The rows lie along a hidden order. The number after each row says roughly how far along it the row is, from 0 to 30. A new part has a new order.
In the rows, 100 means zero.
117,144,117,97,106,96,118,102,101,107,104,103,101,140,102,96,96,136,106,113,105,103,126,122,136,97,111,101,104,122,131,107,107,121,103,99,101,134,95,101,133,102,100,106,88,107,93,102,103 | 19
100,125,97,105,101,105,99,99,98,103,100,99,110,96,98,115,102,107,98,93,126,102,102,97,101,101,99,99,97,112,99,119,99,94,109,101,99,111,122,99,106,98,103,96,112,102,106,104,98 | 12
101,99,101,100,95,100,98,104,102,109,110,98,103,105,100,106,98,91,97,105,101,102,103,111,101,104,114,101,102,100,103,100,98,108,101,96,97,120,106,102,101,98,109,115,115,103,96,113,114 | 8
111,152,110,102,121,109,106,86,94,110,101,116,90,110,98,90,105,148,112,90,109,92,148,101,137,94,95,100,100,112,122,116,127,106,102,111,106,120,97,97,117,102,97,87,105,99,111,101,91 | 21
106,102,99,113,91,100,103,109,105,96,102,119,134,105,115,124,99,95,98,106,142,129,83,104,92,120,118,101,106,111,99,111,89,99,120,97,97,106,126,102,107,115,108,107,107,106,96,117,105 | 9
110,107,101,100,103,99,101,99,99,101,111,104,101,116,100,97,99,100,102,105,103,100,109,108,118,99,102,101,98,115,106,97,101,107,102,101,104,118,113,101,99,101,103,107,107,106,98,104,100 | 8
104,105,104,105,93,111,99,106,104,97,101,92,109,108,101,107,108,120,106,109,113,104,92,104,98,108,103,101,105,102,103,106,108,101,100,97,98,100,101,108,101,99,107,107,108,104,94,102,113 | 21
121,115,97,100,104,103,98,104,102,100,107,93,101,118,100,105,100,102,97,114,101,100,108,113,118,102,96,100,107,116,98,109,104,107,97,99,109,102,111,99,98,99,108,108,120,112,107,98,104 | 9
94,146,112,113,109,113,105,89,93,108,102,127,115,80,97,103,106,164,119,79,118,92,127,86,94,102,98,100,90,88,116,124,119,93,115,108,102,121,92,105,125,99,96,87,108,92,111,101,93 | 30
101,123,109,110,98,107,100,101,101,99,102,104,114,100,100,107,100,137,111,98,105,101,110,102,95,112,100,100,101,98,108,114,112,99,102,99,99,115,101,107,113,99,104,100,105,100,102,107,104 | 26
130,152,106,101,93,101,103,115,107,96,113,81,104,147,100,130,98,123,89,113,117,105,96,114,119,107,105,102,110,121,121,129,86,113,102,90,93,123,120,103,125,96,103,110,119,120,95,98,106 | 16
110,142,102,100,106,101,108,97,99,101,105,104,97,118,100,104,100,124,103,101,117,98,123,109,132,99,98,99,100,121,115,117,105,100,104,104,101,121,111,99,119,100,100,97,99,104,104,101,88 | 15
143,175,104,100,93,109,113,119,123,94,107,84,115,160,101,136,97,143,97,130,167,106,90,112,168,105,99,106,126,157,120,145,88,100,114,92,99,114,135,101,136,98,104,109,109,126,96,97,104 | 18
102,162,98,107,104,99,115,101,103,105,99,108,116,102,102,117,99,140,107,101,131,101,128,123,108,99,100,96,104,119,102,133,108,96,116,103,106,125,110,96,130,100,107,100,101,102,109,105,95 | 19
114,109,105,98,98,97,103,107,105,98,101,95,106,123,103,100,95,102,99,118,104,106,103,119,112,102,103,101,107,110,110,97,105,117,98,94,99,115,96,101,103,100,107,109,107,108,91,104,109 | 15
99,106,105,111,102,110,99,97,99,102,99,110,112,96,106,98,99,127,113,95,102,100,109,100,99,116,99,100,97,99,101,102,118,99,97,104,100,108,102,109,100,101,107,97,102,99,102,109,109 | 25
121,102,98,101,96,104,95,113,106,106,113,82,107,112,101,120,106,96,90,114,103,105,95,113,85,107,102,101,107,100,99,109,110,121,99,92,100,96,106,105,101,97,116,119,144,114,109,101,138 | 11
108,121,101,115,94,120,108,113,105,94,99,135,135,110,107,121,138,121,110,128,181,117,88,109,133,105,101,107,119,138,98,126,93,103,113,98,98,96,124,107,111,101,103,108,98,112,93,99,103 | 19
102,107,99,103,97,104,100,102,101,99,102,101,112,100,99,113,100,100,98,99,120,109,95,101,97,104,108,100,100,109,100,107,96,98,109,100,97,115,118,100,104,99,105,101,106,102,101,109,101 | 10
102,107,102,115,98,116,106,103,102,97,99,141,134,106,112,113,130,115,113,113,171,118,95,104,117,111,102,105,107,128,101,115,97,103,116,102,99,99,120,107,109,110,102,105,95,103,95,102,102 | 18
103,103,99,111,94,107,98,107,100,98,105,114,123,102,104,123,100,97,98,98,145,117,87,92,98,109,105,102,99,118,103,114,92,105,117,99,95,104,133,103,106,107,103,101,112,101,99,107,101 | 10
102,103,99,107,97,115,98,102,101,98,101,92,102,100,107,106,134,100,102,102,102,101,96,100,95,113,100,102,106,98,99,104,114,98,100,103,99,100,103,110,99,104,111,101,118,102,102,102,119 | 19
164,115,100,102,116,108,92,113,120,117,139,87,106,157,98,120,114,97,91,131,100,101,108,110,130,106,105,106,120,108,117,107,117,157,102,94,123,101,113,103,100,96,107,123,173,132,135,97,138 | 6
91,169,97,128,113,132,117,86,90,112,103,186,145,77,98,125,133,181,128,78,200,102,127,87,128,100,93,105,101,131,102,151,113,89,144,114,104,105,126,103,142,99,97,83,111,91,118,98,90 | 29
121,113,99,107,76,106,100,125,116,84,103,78,129,132,104,138,94,93,89,132,151,122,58,119,100,112,103,102,121,125,96,122,74,104,98,83,91,94,124,106,107,97,111,123,109,122,84,102,113 | 14
107,94,102,101,100,101,98,100,100,103,114,101,101,100,99,103,112,99,98,107,103,100,94,99,99,102,106,101,97,98,105,97,104,110,104,101,106,104,106,102,102,112,111,117,127,107,105,107,126 | 4
95,126,109,109,98,113,97,94,93,102,106,114,114,82,95,115,105,136,106,81,124,94,96,71,88,102,110,104,89,95,119,114,98,93,116,100,93,119,110,107,119,97,93,93,116,97,102,101,100 | 23
98,124,108,116,101,121,101,97,97,102,103,126,120,92,100,107,123,148,118,92,133,97,100,90,98,110,100,104,100,96,108,118,112,98,107,104,98,102,102,111,113,100,99,97,106,98,100,100,98 | 30
104,155,104,101,97,102,112,104,104,120,103,88,113,102,100,122,100,134,99,101,103,102,130,125,91,103,133,99,105,99,117,124,98,96,121,99,102,152,104,98,140,99,104,103,110,104,107,119,99 | 17
100,128,103,101,106,103,100,98,100,132,114,98,98,101,99,106,102,105,98,94,98,99,134,114,96,101,118,99,99,97,115,108,111,116,99,101,100,140,103,99,107,98,106,105,116,100,106,113,106 | 12
120,92,103,99,102,98,102,109,102,98,116,101,103,121,101,99,98,96,100,119,103,103,101,109,124,100,104,101,103,117,103,93,98,115,102,98,111,106,112,102,100,101,107,118,115,112,100,102,111 | 4
113,99,99,103,85,101,100,145,108,91,119,95,125,117,105,141,98,94,88,117,148,143,69,104,111,108,129,102,109,136,100,112,81,99,121,89,100,110,167,104,102,126,109,129,113,116,93,116,108 | 0
138,120,95,102,103,121,93,118,113,100,112,85,101,124,99,118,154,99,89,130,126,101,95,103,130,104,94,107,125,120,94,122,106,102,98,98,116,97,120,102,97,97,109,104,141,125,121,96,109 | 12
105,104,98,109,92,108,93,122,103,96,105,100,118,105,109,127,117,95,91,111,141,123,82,97,97,112,101,103,105,118,99,112,87,96,103,99,99,98,139,102,100,123,109,110,114,111,98,105,103 | 5
105,112,98,101,96,99,96,104,103,104,114,91,101,101,104,111,111,100,95,105,107,104,97,108,91,109,99,100,102,98,96,109,104,105,98,101,107,97,105,101,100,120,118,124,134,107,109,108,128 | 3

74,110,107,103,63,103,93,129,134,107,121,89,96,111,113,103,102,119,110,104,98,97,75,132,85,87,141,67,117,134,127,116,94,79,57,93,108,111,138,94,86,117,82,92,105,102,70 | 21
98,82,108,105,115,86,93,108,103,101,85,78,92,88,112,116,116,130,117,122,71,93,109,98,87,90,86,122,119,126,116,117,115,116,155,107,106,74,102,135,100,121,109,82,96,88,69 | 17
91,79,132,88,75,101,95,112,97,102,108,70,66,98,98,108,112,128,93,123,103,103,91,123,89,95,111,101,108,90,135,115,95,93,124,82,106,88,93,81,95,108,109,105,107,93,94 | 22
92,62,104,104,161,63,114,146,157,88,149,77,148,110,79,94,116,129,96,92,83,98,95,131,93,99,113,92,103,99,120,109,97,96,94,102,103,108,107,106,100,107,111,83,108,62,81 | 13
101,111,101,96,75,102,95,109,117,106,118,89,99,108,125,98,102,100,109,112,101,96,82,144,88,81,118,95,104,111,114,108,99,102,81,93,125,106,122,85,88,114,93,97,103,108,89 | 10
101,109,101,97,112,88,89,115,116,97,99,77,105,105,116,101,107,110,102,110,94,96,100,127,97,96,87,62,128,105,113,99,114,101,96,117,110,97,120,110,101,101,96,94,104,114,99 | 10
100,107,111,101,124,104,101,105,120,100,96,95,90,103,102,100,102,113,101,117,100,104,101,123,92,97,99,113,103,92,114,101,99,105,114,93,108,98,102,104,99,102,102,101,105,102,105 | 11
76,84,138,100,139,96,79,49,122,96,113,75,89,96,89,139,109,153,117,130,115,99,106,130,86,94,86,70,120,106,134,110,102,101,134,105,100,56,106,97,99,111,104,102,109,73,64 | 18
68,77,110,93,93,102,90,97,111,116,90,92,99,95,132,111,102,107,114,105,115,106,92,98,85,101,105,83,113,111,117,126,101,103,57,106,128,90,104,108,82,117,106,94,110,83,66 | 27
90,84,104,99,98,95,106,131,112,98,110,89,104,104,101,103,108,94,100,102,94,99,93,115,96,100,106,90,105,96,109,115,102,99,101,90,98,101,97,107,96,96,103,90,101,82,93 | 16
50,73,112,90,61,97,92,123,112,100,112,78,90,108,101,113,124,117,93,110,78,100,95,111,100,98,92,64,121,108,123,131,100,90,107,90,108,90,109,97,87,109,102,86,108,69,79 | 28
91,132,113,103,115,94,97,90,131,109,125,70,86,98,125,120,97,140,107,103,124,108,89,131,78,85,108,151,115,112,139,92,81,117,97,87,103,66,117,105,83,133,85,115,94,124,75 | 7
58,53,110,96,69,93,115,140,109,102,98,73,82,96,114,109,109,104,89,109,76,99,89,96,87,99,116,102,119,108,128,150,99,105,106,61,89,84,96,98,89,107,108,81,96,64,82 | 25
56,66,104,95,64,105,97,121,113,109,95,92,91,108,126,98,118,102,103,115,88,100,92,106,98,98,100,68,122,115,117,138,103,98,78,86,131,102,106,109,85,104,102,84,109,65,81 | 29
123,138,120,97,124,98,87,90,122,99,85,79,85,111,124,123,105,92,112,124,83,117,100,200,71,89,78,99,98,107,135,83,107,117,96,103,130,85,96,108,99,90,117,93,110,110,102 | 11
98,91,108,102,99,99,105,123,117,98,107,102,104,111,107,97,103,89,107,108,97,97,93,122,94,94,116,95,105,91,111,112,103,93,112,94,110,106,105,98,97,96,101,81,110,96,92 | 16
68,91,112,95,35,95,86,118,112,106,109,80,80,108,105,111,121,110,105,108,105,102,92,111,106,95,107,63,114,104,118,117,92,86,90,78,115,108,105,98,85,107,102,101,111,73,82 | 26
99,107,108,105,110,100,114,123,116,96,99,77,92,100,105,99,101,114,102,127,81,95,103,136,91,89,106,117,111,87,110,111,103,110,121,94,107,101,119,112,99,98,101,89,105,97,95 | 8
118,94,103,98,125,90,91,115,127,99,107,108,114,115,108,101,99,105,103,117,100,100,98,158,93,96,114,76,102,94,125,101,111,92,81,109,126,104,99,86,97,98,111,86,107,97,91 | 16
98,82,111,94,97,102,92,120,97,99,106,88,85,111,100,99,117,106,104,120,106,104,94,152,97,97,102,73,106,85,120,107,105,92,110,90,119,101,89,84,98,92,106,95,112,91,91 | 22
101,81,140,113,105,99,119,144,113,99,97,81,87,102,105,89,86,115,96,133,62,93,106,140,89,82,126,164,98,73,154,98,101,101,125,85,124,101,118,90,97,101,113,73,112,111,92 | 16
105,50,111,103,143,83,121,149,116,101,93,81,133,110,103,84,100,93,104,103,91,85,92,152,94,75,113,122,114,68,137,102,121,93,113,111,129,92,94,121,101,85,119,74,123,91,81 | 18
69,56,128,101,150,87,124,178,123,110,105,90,122,112,116,76,119,90,96,94,84,89,78,117,90,86,121,122,111,68,138,144,111,98,91,72,126,96,83,96,95,90,133,42,116,13,72 | 30
90,68,101,101,76,94,111,129,120,92,121,86,103,102,115,103,101,83,100,102,102,100,94,119,91,95,106,67,106,95,108,116,105,95,82,95,100,106,106,116,97,88,97,102,90,99,98 | 11
94,97,105,108,190,79,112,120,134,95,111,62,135,105,77,95,106,128,97,109,86,91,100,121,92,90,108,107,119,118,125,109,108,95,130,117,108,96,114,113,105,112,105,78,114,57,73 | 10
101,101,100,96,59,99,98,113,123,111,133,82,100,100,133,92,88,118,102,102,101,99,83,122,88,74,131,101,100,117,115,96,86,110,59,85,111,105,140,98,82,123,91,108,90,110,76 | 13
60,38,107,91,55,102,89,116,97,103,89,70,76,97,120,105,118,114,95,117,97,103,97,105,92,101,96,86,133,100,120,136,98,102,102,83,114,76,94,100,87,112,105,93,102,74,79 | 25
104,119,106,102,97,98,111,112,127,103,116,85,90,103,117,97,103,129,102,112,91,95,102,135,76,83,109,137,108,91,113,99,86,118,89,72,99,99,134,115,93,119,97,108,90,111,97 | 1
104,150,123,109,130,96,112,90,132,112,120,74,90,94,113,123,93,138,105,95,112,102,98,134,79,92,115,150,109,108,132,94,84,111,95,86,90,77,131,110,90,121,100,106,95,119,77 | 9
101,116,128,110,113,95,125,128,130,95,101,69,84,94,109,93,91,127,99,136,53,92,113,139,87,80,118,150,114,90,126,110,96,115,121,79,106,96,151,113,95,103,102,89,104,99,90 | 5
68,83,123,92,83,98,84,99,103,106,104,70,84,90,109,120,102,128,101,115,105,105,94,94,80,97,105,100,118,108,138,111,90,90,100,107,110,65,110,90,90,117,97,106,112,108,63 | 24
89,103,101,100,85,94,96,114,119,95,106,90,100,111,122,113,102,77,108,94,108,104,96,127,95,93,94,63,116,100,108,101,108,100,85,99,123,99,102,112,93,108,94,106,98,104,97 | 7
90,64,106,100,151,94,116,131,107,96,98,82,108,106,102,95,111,93,104,109,100,99,90,131,91,89,99,98,109,72,122,101,112,101,108,98,118,91,84,110,99,90,110,96,103,85,100 | 15
70,72,90,85,64,103,73,105,127,112,84,73,104,105,143,116,103,63,112,118,102,112,93,120,98,92,89,56,134,112,118,98,103,110,27,114,167,89,113,108,75,108,101,111,94,88,63 | 23
103,98,116,100,86,89,83,85,124,94,93,73,85,95,129,126,115,96,119,122,96,106,108,154,76,92,69,94,123,100,116,93,104,128,141,101,109,71,100,136,101,108,111,95,83,100,91 | 10
131,149,113,105,115,79,101,108,123,91,103,68,92,97,123,103,113,106,110,101,89,106,116,184,72,83,71,104,128,121,125,90,107,117,129,80,107,94,132,172,107,109,107,98,78,114,108 | 0
104,71,101,98,91,100,110,122,114,103,93,83,88,103,133,102,106,98,108,106,91,93,98,126,71,86,104,119,120,106,110,111,99,115,76,77,103,95,122,123,94,119,99,102,85,98,98 | 5
111,92,141,117,163,96,118,128,139,100,96,77,105,105,97,101,91,156,100,127,59,89,106,193,91,83,118,167,115,105,171,101,112,96,119,97,136,84,140,110,101,104,111,78,118,106,88 | 13
85,62,116,91,144,86,87,113,113,93,113,76,120,118,83,104,126,129,105,122,92,94,87,133,88,90,82,62,117,90,127,103,111,96,110,112,118,84,101,96,100,98,110,99,117,72,92 | 19
115,107,112,108,141,89,101,106,134,98,116,93,114,99,98,90,100,149,98,115,84,90,102,169,87,100,106,98,123,117,133,104,112,105,81,98,105,101,137,106,99,107,97,97,110,102,90 | 4
103,136,121,95,131,101,78,84,125,110,100,84,90,103,112,130,98,115,113,117,113,109,91,185,89,95,102,85,106,103,134,100,105,98,39,106,128,81,99,75,90,107,107,96,107,96,71 | 19
117,141,108,97,120,81,99,91,133,95,109,80,101,96,119,102,99,88,104,93,105,111,108,151,86,90,87,86,112,104,114,85,104,111,103,81,97,93,115,134,100,108,106,103,86,109,108 | 1
104,83,111,101,160,88,110,124,114,96,97,88,124,117,104,98,107,104,106,114,97,100,97,179,86,83,105,114,109,80,139,92,114,97,98,107,131,95,86,115,99,91,113,83,120,93,92 | 15
82,74,119,89,167,85,104,140,129,100,113,77,134,110,77,111,107,133,93,100,78,90,90,133,93,93,105,85,119,115,136,116,112,80,88,114,113,81,117,98,104,114,102,74,123,61,60 | 27
